Here is a tiny trained network, its code and every weight. The questions are about switching its units off for an input and a class, where a switched-off unit gives its printed mean instead of its output.

import numpy as np


def w(rows, s, z=0):
    codes = np.array(rows[::2]) - 128.0
    scale = np.full(codes.shape[1], s)
    scale[-1] = z or s
    return codes * scale


def norm(h):
    return h / np.sqrt((h * h).mean(-1, keepdims=True) + 1e-5)


def f(y):
    return np.maximum(y, 0)


def log_softmax(a):
    a = a - a.max(-1, keepdims=True)
    return a - np.log(np.exp(a).sum(-1, keepdims=True))


def net(x, mask):
    res = np.array(x, float).reshape(1, 6) / 4 @ E
    u = 0
    for l in range(4):
        y = f(norm(res) @ A[l][:, :-1].T + A[l][:, -1])
        res = res + np.where(mask[u : u + 10], y, B[l][:, -1]) @ B[l][:, :-1]
        u += 10
    return log_softmax(norm(res)[-1] @ U[:, :-1].T + U[:, -1])


A, B = {}, {}
E = w([
[129,127,128,129,126,128,129],'x0',
[126,129,132,129,133,130,129],'x1',
[99,30,140,112,121,251,83],'x2',
[181,59,226,58,196,99,186],'x3',
[127,129,129,129,126,129,128],'x4',
[30,82,110,137,91,101,196],'x5',
],0.0021)
A[0] = w([
[117,146,79,125,73,200,108,161],'0.n1',
[156,209,61,192,110,84,166,134],'0.n2',
[118,130,154,144,160,171,102,155],'0.n3',
[158,156,156,94,114,43,167,99],'0.n4',
[63,119,146,165,129,131,188,146],'0.n5',
[147,120,176,86,159,73,172,92],'0.n6',
[161,126,90,171,73,147,138,193],'0.n7',
[168,190,122,118,170,105,122,48],'0.n8',
[157,207,132,137,112,3,140,3],'0.n9',
[166,76,213,125,166,123,162,110],'0.n10',
],0.0032,0.0014)
B[0] = w([
[155,145,149,168,154,99,135,228],'0.n1',
[90,140,147,10,125,69,84,233],'0.n2',
[169,154,96,140,111,79,104,190],'0.n3',
[158,171,107,194,132,150,163,210],'0.n4',
[109,104,118,115,88,58,140,199],'0.n5',
[158,136,142,175,92,139,183,222],'0.n6',
[134,152,114,134,172,101,116,196],'0.n7',
[129,176,158,113,70,140,117,178],'0.n8',
[115,40,128,134,130,252,101,222],'0.n9',
[157,141,76,37,131,104,104,254],'0.n10',
],0.0037,0.0022)
A[1] = w([
[127,167,49,220,119,137,73,193],'1.n1',
[116,112,135,238,118,153,98,124],'1.n2',
[74,104,144,88,135,150,209,74],'1.n3',
[177,164,154,103,154,146,95,81],'1.n4',
[32,119,23,231,74,133,133,74],'1.n5',
[133,144,123,171,82,97,190,38],'1.n6',
[120,177,133,136,144,178,70,2],'1.n7',
[4,143,132,167,98,133,122,18],'1.n8',
[156,79,143,90,170,151,209,151],'1.n9',
[154,223,121,96,175,186,56,77],'1.n10',
],0.0031,0.00095)
B[1] = w([
[86,47,189,172,158,129,118,239],'1.n1',
[77,121,133,105,193,170,160,175],'1.n2',
[79,143,71,196,73,74,84,186],'1.n3',
[151,120,125,102,104,179,154,214],'1.n4',
[254,126,152,48,145,202,211,234],'1.n5',
[144,145,116,204,155,119,139,160],'1.n6',
[91,148,188,170,121,90,96,179],'1.n7',
[168,95,71,53,162,157,160,189],'1.n8',
[130,100,94,171,6,70,89,235],'1.n9',
[90,64,181,154,90,68,119,255],'1.n10',
],0.0031,0.0023)
A[2] = w([
[100,163,126,66,135,109,145,55],'2.n1',
[142,137,119,66,81,132,168,161],'2.n2',
[115,121,173,192,142,161,114,27],'2.n3',
[135,103,155,254,169,132,98,1],'2.n4',
[60,120,81,121,118,109,158,63],'2.n5',
[132,143,160,175,143,166,93,44],'2.n6',
[151,86,169,92,140,184,78,135],'2.n7',
[195,117,144,71,124,155,154,93],'2.n8',
[163,160,134,121,168,89,73,132],'2.n9',
[127,119,106,109,176,191,174,18],'2.n10',
],0.0046,0.0019)
B[2] = w([
[117,162,43,114,156,93,132,150],'2.n1',
[108,138,131,149,217,146,94,243],'2.n2',
[70,156,126,177,199,83,91,163],'2.n3',
[95,147,181,185,230,165,104,180],'2.n4',
[241,152,116,113,194,128,104,180],'2.n5',
[68,133,141,130,177,66,120,166],'2.n6',
[125,116,2,182,159,106,117,254],'2.n7',
[161,129,82,182,147,206,128,223],'2.n8',
[97,110,166,82,68,158,189,194],'2.n9',
[49,104,121,96,109,179,176,151],'2.n10',
],0.0035,0.0029)
A[3] = w([
[45,11,64,131,87,139,112,163],'3.n1',
[117,54,150,63,48,108,91,63],'3.n2',
[115,159,169,172,101,68,147,143],'3.n3',
[82,173,174,108,65,144,41,82],'3.n4',
[143,216,98,113,166,112,187,8],'3.n5',
[105,171,186,168,39,39,254,41],'3.n6',
[215,194,184,109,60,118,189,118],'3.n7',
[60,232,214,123,33,67,90,72],'3.n8',
[166,198,144,186,170,213,156,116],'3.n9',
[175,67,122,75,141,108,196,154],'3.n10',
],0.0034,0.0016)
B[3] = w([
[148,207,248,75,89,107,176,253],'3.n1',
[104,169,180,79,81,104,5,174],'3.n2',
[142,87,92,135,71,153,166,170],'3.n3',
[82,78,177,98,86,96,127,166],'3.n4',
[141,151,115,86,133,81,58,162],'3.n5',
[146,41,65,196,146,168,107,184],'3.n6',
[94,182,155,171,139,119,169,199],'3.n7',
[117,54,163,33,62,126,117,180],'3.n8',
[116,196,223,81,110,61,184,197],'3.n9',
[29,150,141,158,74,141,55,244],'3.n10',
],0.0034,0.0026)
U = w([
[80,98,203,44,35,84,76,247],'0',
[59,126,174,222,234,138,60,108],'1',
[100,196,22,55,189,56,123,110],'2',
[77,120,110,75,155,254,228,73],'3',
[214,225,205,150,130,125,192,141],'4',
[237,68,89,116,128,211,57,60],'5',
[129,76,69,244,90,66,189,103],'6',
],0.0094,0.0016)

Each question gives the input, the list of numbers given to net, and the class t.
The units are the neurons (one row each of A and B). Each row of codes is followed by its name. A weight is (code - 128) times the scale printed after its matrix; where a second scale follows, it is the last column's (A, B and U).
mask holds one flag per neuron, layer by layer. A switched-off neuron (its flag False) gives its mean, the last column of its row in B, instead of its output. The means were averaged over made-up inputs and are rounded, as every weight is.
A unit's drop is (log p(t) with every unit on - log p(t) with that unit switched off) / (log p(t) with every unit on - log p(t) with every unit switched off).
unit that matters most: the unit with the biggest drop
k most important neurons: the k neurons with the biggest drops, biggest first
k most important neurons of layer l: the k neurons of layer l with the biggest drops, biggest first
drop of u: that unit's drop, to one decimal
input [8,1,-7,-5,-3,0], class 0: unit that matters most	0.n2
input [8,-7,3,0,-5,2], class 3: 2 most important neurons of layer 0	[0.n2; 0.n10]
input [-2,2,0,-1,6,8], class 2: 2 most important neurons	[0.n9; 0.n5]
input [8,-4,0,-6,2,4], class 2: 3 most important neurons	[0.n2; 0.n9; 0.n5]
input [-6,1,-7,0,2,-1], class 0: 3 most important neurons	[0.n2; 1.n5; 0.n9]
input [-2,7,1,-3,2,-5], class 1: 2 most important neurons of layer 2	[2.n4; 2.n3]
input [-3,-3,2,0,8,-6], class 1: 2 most important neurons of layer 1	[1.n5; 1.n9]
input [6,-3,-1,0,-1,-6], class 0: 2 most important neurons	[1.n5; 1.n10]
input [3,5,0,8,7,4], class 6: 2 most important neurons	[0.n6; 0.n9]
input [-3,4,-6,-1,4,-1], class 0: 2 most important neurons of layer 0	[0.n2; 0.n9]
input [4,-5,0,-5,-1,3], class 2: 2 most important neurons of layer 0	[0.n2; 0.n9]
input [8,0,-6,0,-1,5], class 2: 2 most important neurons	[0.n2; 0.n9]
input [-1,-5,-1,-3,4,2], class 2: drop of 0.n2	2.5
input [7,-6,8,-5,-4,2], class 3: drop of 3.n1	0.1
input [-1,6,-2,-3,3,-5], class 0: drop of 3.n5	0.0
input [5,7,4,-6,8,8], class 3: unit that matters most	1.n5
input [-7,6,6,7,-4,-1], class 5: 2 most important neurons of layer 2	[2.n8; 2.n7]
input [8,-7,-8,7,-4,1], class 6: 2 most important neurons of layer 3	[3.n6; 3.n1]
